[-48   2  78  24  -4  -1   3 -32 -25 -41  -5   7  35  34 -12  22   9  19
  11  -4   1  -8  -4  -9  15  37  -2 -67 -19  -2 -70 -21  44  25   5 -16
  78   6  17  -3  36 -12 -60 -20  -3 -21 -13  45  14  -1 -24 -28 -17  -9
 -21   5 -12 -25]
Q762
[-19  -6  11   3  -5  -2  -1  11 -16 -11  -5  25  20  -1  -4   4   2  -4
  -2   7   4 -11   3   0  -8  -7  16   6  -3   0 -10 -20  14  -3  -7  -9
  31   7  -5  -5  17   1   7  -9   0 -16   1   1   3  -1  19 -11 -10   0
  -4   1  11  -2]
Q261
[  6   7 -19  -6   5   4 -12   0  17  14  -3 -11 -14  -7   0   2   9  -1
  -4  -9 -14   1  -1   4   3  -1 -10   2 -10   8   8   8 -15 -14  -2   0
 -25 -17  11   5  -8   0   1   1   2  12  10   0  -3  -8  13   2   9  -3
  17   1  -6   9]
Q586
[  4  -5 -10  -5   2   3   7   0  -4 -13   1  15   3   6   4   4  -6   1
  -7  -3   0   2  -4  -2   7   5  -1   1  -8  40  -1   4 -17   3 -15   2
  -2   3  -2   7  -8   6   3   1   8   1   1   0  -7   2   5  -3   9  13
   3   0  -3   5]
Q261
[-21  10  28   1 -14   9  14   0 -16 -20   1   9  49   3   4  13   2   8
  13  12   7   5   8  -4 -10  -2  30  -8  -6  -3 -26 -17  17  10  -1  -7
  36   5   6 -20  -1   6  -7 -13  -2 -23  -9  16   0  -5 -23 -19 -13   7
  -4   4   7  -9]
Q586
[ -6   0  11  -2  -2   4   0  -8  12   2   9   2  17   2  13   1  -7   0
   1   3   3 -20   6   1  -7   1 -10  -2   1  -3  -9 -12   4   5 -10   0
  10  11   0  -3 -10   3   2 -20   5 -11  -2  -7  -2  -1  12   3  -6   3
   1  -1  -7  -4]
Q586
[-11  -6  37   7  -6   1   4   7  -6 -26 -13  -7   3  19  -1  11  26  11
   0  -7  -6   1  -3   0  22   1   3 -28 -19   5 -32   2  17  35   1 -20
  46  24   0 -11  16 -14  -8   5   5 -18  -2   5   1 -12 -11   5  10  -2
 -14   1   6 -24]
Q762
[-13   6  19   2  -7   7   0 -28  -6 -14  14   8  21   0  -7   0   0   2
   8  14  13   1   6   3  -7   2   7 -11  -4 -11   6 -10  32   2   2   2
  19  -3   0  -2   5   5   0 -13   2 -16   2   9  -9   6  -9  18  -5  -4
  -3  -3  -3   3]
Q261
[ -6  -1  15  -9  -1  -5   5   1  -4  -4 -10  -4  18   4  -2   9  -2  -5
   1   7   6 -41   3  -3 -10  13  24  -7  -5  -6  -8   1   7  -2   1  -7
   0   4  -3  11  -7  -1  -5  -8  -8  -6  15  10  -3   4 -16  -1   1  -1
  -4   8   3 -17]
Q261
[-13   5  51  10  -8  -9  -9   3 -20 -39  -7   4  -3  43  -9  15  13  12
  -2  -4   5  -9  -4   3  10   0   6 -33 -10  17 -22  -8  10  17   0 -33
  46  10   1 -20  33  -2  -7  -6 -31 -16  -8  16  12   3 -11  -6   3 -17
 -18   1   9 -11]
Q762
[-40  19  56  12  -2  -5   0 -30   0 -32   0   6  37  11 -22  25  21  23
   5 -14  -3  -5 -17  -6  12  33  -3 -52 -22  -3 -42 -15   5  41   1  -8
  78   7   4  -9   5 -12 -41 -18  -6 -21 -10  33  10  -3 -23 -10   6   5
  -7   6 -22 -24]
Q762
[ -5 -11  34  -4   2   1   4  -8   1 -16   1 -16  -4  14 -11  16   7  13
   3  -5  -3  -5  -6  -1  21   6   1 -28  -8   8 -22   7   3  20  -1 -21
  41   6  -2 -19  17  -8 -17 -14   5  -5  -7  13  18   6 -14   1   2   2
  -7  -2  16 -30]
Q762
[ -4  -2  32  13  -5  -4  -2   9 -10 -26   1   2 -10  20   3  20  21   1
   2  17  -7   0 -12   5 -10 -10   3 -19 -10  -5 -10  -3  32  23  -5 -22
  43   8  -3 -18  18  -7   0  -6  19  -8  -9   3   1  10 -13  -8  -2   6
 -18   3  13 -19]
Q762
[  4 -47  48  21   5  -3  24  -7 -27 -38 -12 -10  -6  23   1  15  28   9
   0 -14 -11  -8  -2  -3  26   7   5 -32 -20   8 -78 -10   6   0   7 -47
  65  -3 -12 -11  72  -8 -28   2  12 -19 -21  28  28  -2 -10 -19 -28  -8
 -30   9  27 -38]
Q762
[-18  24  38   1 -10 -12   4 -15  -9 -20   5  14  41   9  21   9 -13   7
  14  16  13   1   4  -2 -16   9  12 -13 -10  -1  -7 -15   8  13   5   7
  34   5   5  -1   0   9  -6 -15  -4 -15  11  16  -4   2  -9 -10  -9  -3
  -4   2 -13  -5]
Q261
[-15 -16   3  -9   4   5  -1   4  -2   3  -5   6   2   4  -4   7   1  -3
   5   3  13  -3   0  12  -9  -8   4  -5   3  -5  -6 -10   3   0   3   0
   4   2   0   9   0 -10   2  -5   8  -4  -6   8  -3   5  -2  -3  -3  -4
   1  -2  -1   6]
Q586
[-13   7   5  -2  -3   5  -1 -19   0  16   7   5  32  11  -5  -5   0   2
   5  -3   2  12  13   1  -2  12   7  -7 -14   1  -4 -18   0  17  -1  10
  30   0   0  20 -26  -1  -9 -10   3   0  -1   8  -2  -4   1   2  -4  22
   6  10 -21 -10]
Q586
[-27  15  14   3   5   4  -6  18  -7  -4  -1  18  21  -2   3  12  -6   5
   6   2   1   3 -12  -5  -5  16  -1 -12 -10  -3   0  -9   0  15  10  -1
  21   0   8  18 -22   2 -10  -9  -6   2 -10  -1  10 -16  -7  -1  -2  -8
 -10   0 -12 -21]
Q261
[ -5  -3  49  10 -18  21  11   1 -21 -43  -3  14  78   4  20  13   9 -11
  17   8  13   1  18  -6 -19 -34  46  -1 -15  -2 -41  -5  32   3  -9 -12
  78  24  -3 -52 -20   8   1 -12   0 -49 -12   2   2 -11 -28 -30  -4  -1
  10   0  22 -24]
Q586
[-29  15  21   5  -9 -40  -7 -12  -8  -7  12  12  43   9   0   1 -10  -1
   4  22   5  -4   1  -4  -9  20  12 -15   2  -1 -26 -15  14  17  -3  -2
  52  30   6  -2 -10   5  -9 -13  -2 -18 -17  12  -3   0 -20 -15   1  -3
  -1   1  -7  -3]
Q586
[ -6  -1  10   3  -4   0   5   4 -13 -16 -16   0  17   4  11   1  -4  11
   2   5  17   1   4  -4  -6  -5  15   2  -9 -11  -8 -10  -5 -33   1  -2
  19  10  -9 -11   2  -6   0 -10   4 -32   0   6 -33   1 -16  -7  -4   2
   5  -7   0 -20]
Q586
[-14 -29  68  23  11  -6   9 -32 -26 -56 -14  -4  17  33  -2  19  28   9
   8 -10  10 -16  -5  -1  25  12  13 -50 -23   3 -78  -3   5   9   6 -39
  78   9  -6 -34  78  -8 -46 -15   3 -27 -24  46  21  -3 -15 -33 -23  -4
 -15   9  11 -43]
Q762
[ 13 -15 -13  -3   1  -4   5  32 -13   2   4   1 -45  -3   7  -5   0   5
  -8   8  -3 -11  -5  -7  -5 -15  28  10   5   7   3  10  -3 -24   4 -10
 -45   2 -18  23  23  -3  16   3  -6  11  -8  -9 -14   2   7   3  -2  -2
  -6  -7  14  16]
Q261
[-14   3  -2   2 -16   1  -2   6  -8 -17   5   7  32   3  -3   9  -2  -9
   8   3  17 -19   7   1 -24  12   7  -4  -4   1  -2 -35  12  20 -11  -4
  42   7   3 -13  -7   2   0  -2   2  -7   8  13  -5  -7 -14  -6  -2   0
   9  -3   1 -13]
Q261

[ 21   1  10 -15   5  18  23  -9  14  -9 -17   8   8  12   4  20   4  -6
   5   6   7  -6  -9  10  -4   3  27  21 -23 -80   4 -42   6  24 -17   5
 -18 -13 -16  18 -19  17 -27   6 -57  16 -21 -15   3  30 -18  -6 -31   4
 -33  32 -21 -24]
Q
[-13   8  -9  -9  13   3  12   8  11 -11  -5  12   9  17  -2   5 -12  -1
  -4   0   6   0  -2  -9  -3  -2  17  17 -10 -45  -5 -60  -6  -2 -11   0
   2 -29 -14  -9   0   4  -7   4 -25   9  -4 -19   1  -2 -12  15 -18   5
 -30  -5 -15 -27]
Q
[ 11  11  -6   7   8  10  -7 -23  12 -14 -13 -15   4  13   4  14   1  32
   3  -4  33   8  -5 -11   9   2  10  19  -3 -53 -21 -25 -11  -1   5 -14
  43  14  -7   5  -7  -5 -26   3 -17  -7   4 -10   6  38  -1 -60 -34 -29
  -5   7 -28 -26]
T
[ 19  10  17  -1   2  15  20   5   0  -2   7   2  14   9   2  16  -5  13
  21  21   9   2  -4  16  -1   2  39  -3 -16  21  -9 -62   2   9 -19   9
 -35   3  -8 -20 -12  26 -49  10 -21 -37  -9 -40   2  13   3  -4 -10  13
 -39 -29 -18 -50]
U
[ 22  22  -5   9  14   1  -2  -2  19 -10   2  15  -2  15   4  41  -5  11
   0   6  25  -5 -21  30   3  -1  21 -18   2 -41  -6 -34   5  19  12  10
  28 -21 -12 -30   5  15 -29  18 -12 -41  25  -4   1   9   7 -33 -12 -16
 -26 -18  -7 -24]
U
[ 17  16 -16  10 -13   5   6   4  -5  -2 -12  -2 -32  21 -15  56   9 -14
  -1  -1  20  -9   1  53   2  -1  -9  17  -7 -34  30  26   8  15  15 -21
  70   0   5  -1   4 -18  34   3 -42  27  10  -8  -3  16   0 -20   7 -11
 -35  60  -7 -30]
U
[ 28  17   4   0   2   3  25   7  10 -10 -10  25   6  31   0  56   6 -13
   1   9  12 -24 -19  28 -11  -5  20  10 -12 -96  23 -86   3  16   4  24
  39 -22 -17 -16   5  10  -8  17 -47  17   2 -43  -8  -5  -2  13 -36   3
 -62  11  -6 -54]
T
[  47    0  -14   12    1  -16   -9  -10   25   -3  -17   47   11   21
  -10   16   27   -9  -17  -21   14    2   -5   71   -6  -32  -11   13
  -12 -123   55  -25    4  -12   -7    9   38  -22  -10   15    6   30
   32    7  -39   60   31    6    4    8  -18  -11  -29   11  -49   51
  -10  -76]
G
[ 12   4  -6 -15   7  25   6  34   5   0   4   4  43   8 -13  -7   4  20
  -8   0   5  13   6 -30  -2   9  26  17 -12 -62   8 -45  -7 -11 -10 -17
   8  -3 -20  11 -23   7 -22 -11 -23  20 -20 -25   4   1  -8 -14 -31  -8
 -11   1  -5 -38]
A
[ 24 -15  -6  13  -7  -3 -24  18   4  -2 -22   2 -13  15 -32  10  18  -9
 -13 -13  21   4  10   7   6 -12  15  35 -18 -34  22 -46  -5  -4 -13   0
  59  -9   6  21  -6   5  20 -11 -27  46 -14 -28  -2  -8  -8  -2 -13   3
 -32  27 -12 -66]
T
[ 17  22 -14   3  11   5   5   1  21 -14 -20   6   7  22  -4   2  10   6
  -9 -12   1  10  -5  -6  19   0   5  31 -16 -83  -9 -42  -1 -11  -8 -12
  47  -5  -5  12   4  -6   0   0 -22  53  -4  -9  -3   4 -10 -16 -37  -1
 -31  22 -17 -22]
A
[ 43  18   4  20  12  -8  18   4   8 -10  -7  15  18  20  -6  26  11  12
  -1  -6  22 -11 -16  25  -8   3  32  16 -15 -73  -4 -86  -7   3 -17  17
  18 -18 -11   4  -2  31 -23   9 -39 -11  13 -29   0  -5  -7 -22 -30   7
 -56  12 -11 -71]
A
[  17   11    2   -2    7   26   27   -9   15  -14  -20   14   15    4
    4   14    1    3    5   -4    0   -8  -20   16   -5   -1   13   28
  -15 -102   -4  -41   10   -9  -22    5  -16  -14  -10   28   -3   16
  -31   14  -63   26   -2   -6    1   24  -15  -22  -33    5  -46   40
  -26  -41]
Q
